Each row is followed by its group and then its class within the group.
[ 36  -1   9 -13  -3  -7   7 -24   4  25  -2   5  21   3   4   1   6  12
 -11   1  -6  -6  -2  -2   9  13   1   9   8 -10  -1   1  10  21 -13  -6
  27  -8   6  -1   8  29   4] | L q803
[  1   2   1  -9   5  -8   8  35   2  20   1   0   6   3  -3   5  -1   8
   1   0  -1  -1 -14  -8   0  -3  -2  22   2 -12  -9  -6  -9   6  -7  -1
  -4  11   4   4   5  -3 -20] | Z q883
[-19   7  -3   0  -1  -6  -2  43   5   8  -9  -4   4  -4  -4   1  -1   4
   6  -2  -5   3  -3  -8   5  -1  -1 -13  -5  -7 -11   1 -20   0   9   7
  -5   9   9   4  -7 -24  -2] | Z q883
[-11   4  -8  -6  -3  -9   7  46   2  33  -7   2   7   3  -3  -6  -2   7
   9   2 -15   1  -6  -7  -2  -7  -6  -5   2 -17 -21  -8 -15   2   4   2
  -5   8  13   0  -7   0   2] | Z q692
[ 28  -2   1  -9  -1  -1   4 -12   3  16  -6  -6  19   6  -1   4   0   6
  -7   3   0  -9  -4  -1  12  24   1   8  10   1   8   4   3   3  -7  -9
  22 -14  10  10  10  10   0] | L q803
[-10   4  11  -2   1 -10  -1  33   4   7  -9   0  -9   6   1   1  -3   4
   6  -7   6   2  -4  -2  -6  -3  -1   0   3   0  -1  -3 -23  -6  -5  -1
  -7  -3   0  -2   3  -7  -8] | Z q883
[ 17  -2  29  -5  -3  -3   6  12   1  20  -3  -2  19   2  -2  20   6  15
  -7   6 -14  -2  -7   2   5   6  -4   4   4 -12  -3  -3  14  11 -11  -4
  15   9   3  -2   2  17   4] | L q107
[-15   2  10  -7   2  -7   4  45   2  26 -11  -7   2   6  -5   4   3   7
   9  -1  -8   3 -17 -12  -3   1  -3   1  -3 -12  -7  28 -19  -1  -6   2
 -15  -1   6  -1  -2 -12  -6] | Z q883
[ -3   8   8   2  -6 -13   4  69   1  29 -17  10  -3   3   1   8   3  19
  15  -6 -13   4   0  -3   3  -9 -18 -13  -3 -12 -21  -8 -28   8  24  16
 -11  22   8  17 -17  -5   3] | Z q692
[ 35   4  17 -24   6  -6   5   9  11  14   0  -3  12   7   4  13   3  19
 -11   0  -8  -7   1  -4   8  15  -1  12   5  -9  -4   0  -2  17 -10  -2
  23  -2  -3   6   1  14   3] | L q803
[-26   1   2   3  -6  -9   6  43  -1  17  -4   0  -7   1  -3  -4  -1   7
  11   5  -4   8 -15  -8 -21 -15  -4   5  -3  -3 -10  -9 -15 -10   1   2
 -26  13   5  -6 -10 -10  -3] | Z q883
[-13   6   1  -2  -6 -14  -2  58   5  16 -10  -4  -4   5  -7   7 -13   3
  11  -2  -7   3   3   0   1 -10  -7  -8   2 -15 -14  -3 -16  -2   1   7
  -8   4  10   5  -6 -13  -3] | Z q692
[ -9   5   3  -3  -6  -8   2  62   4  23 -13   4  -8   0  -9   4   0  17
  16  -6  -9   0  -3  -2   2  -2  -9 -11  -5 -28 -19  -2 -23   7   3  13
 -12   8  16   6  -8 -12  -1] | Z q692
[ 27  -3  23 -14  -1   3   7  17   2  30  -3   4  17   5  -4   8  -7   9
  -5  -4  -3  -9 -15  -7  13   9   4  10  10  -7   1   4 -17  13 -11  -5
  20 -20  14   9   6   0   0] | L q803
[  4   7   2   2  -3 -11   6  55   2  22  -7 -16   1  -1  -2  18   3  21
   9   2  -2   6   2   1   5  -1 -12 -13  -5 -27 -19  -7 -14  10   8  10
   1  13  10   0 -12 -13   9] | Z q692
[-25   4  -7   5  -8  -8  -9  41   4  16  -7   3  -1  -3   0  -1  -1   7
   8  11  -1   2  -2  -3  10 -11  -2 -18   0 -16 -13 -10 -15   3   2   8
  -3   1  10   1 -12  -9   1] | Z q692
[ -1 -11   8  -7  -7   0  14  29  -3  32  -8   4  12   5  -7   6   0  11
   4  -1  -5   0 -21 -11  -2  -6  -4  30   0 -25  -9 -11 -17  -2  -4   2
 -13   1   4   2   1  -5   0] | Z q883
[ 15  -2  -6  -4   1  -5   6   2   0   9  -2   4  18  -3  -1   5   6   9
 -10  10  -9   2   0   8   2   7  -2   1  -3 -14  -6  -4  20  12  -6  -8
  22  20   0  -9   7  16   3] | L q107
[ 11  -7  15   0  -3 -14  -1  11   3  41   0   5  20  -1  -7   8   7  19
  -6  -4 -14 -11  -3  -4   6  12   3  -9   6 -22  -6  -8  11  12 -16   1
  13  -4  15  -1  -1  20   3] | L q107
[-21   4  -6  -2  -8  -1  -2  50   3  11  -6 -13   4   2  -6   5  12   8
  11   6 -13   5 -10  -4 -10   3  13  -5  -7 -18 -14  -9 -10  -2   1   0
  -8  20   2   5  -7 -20  -1] | Z q692
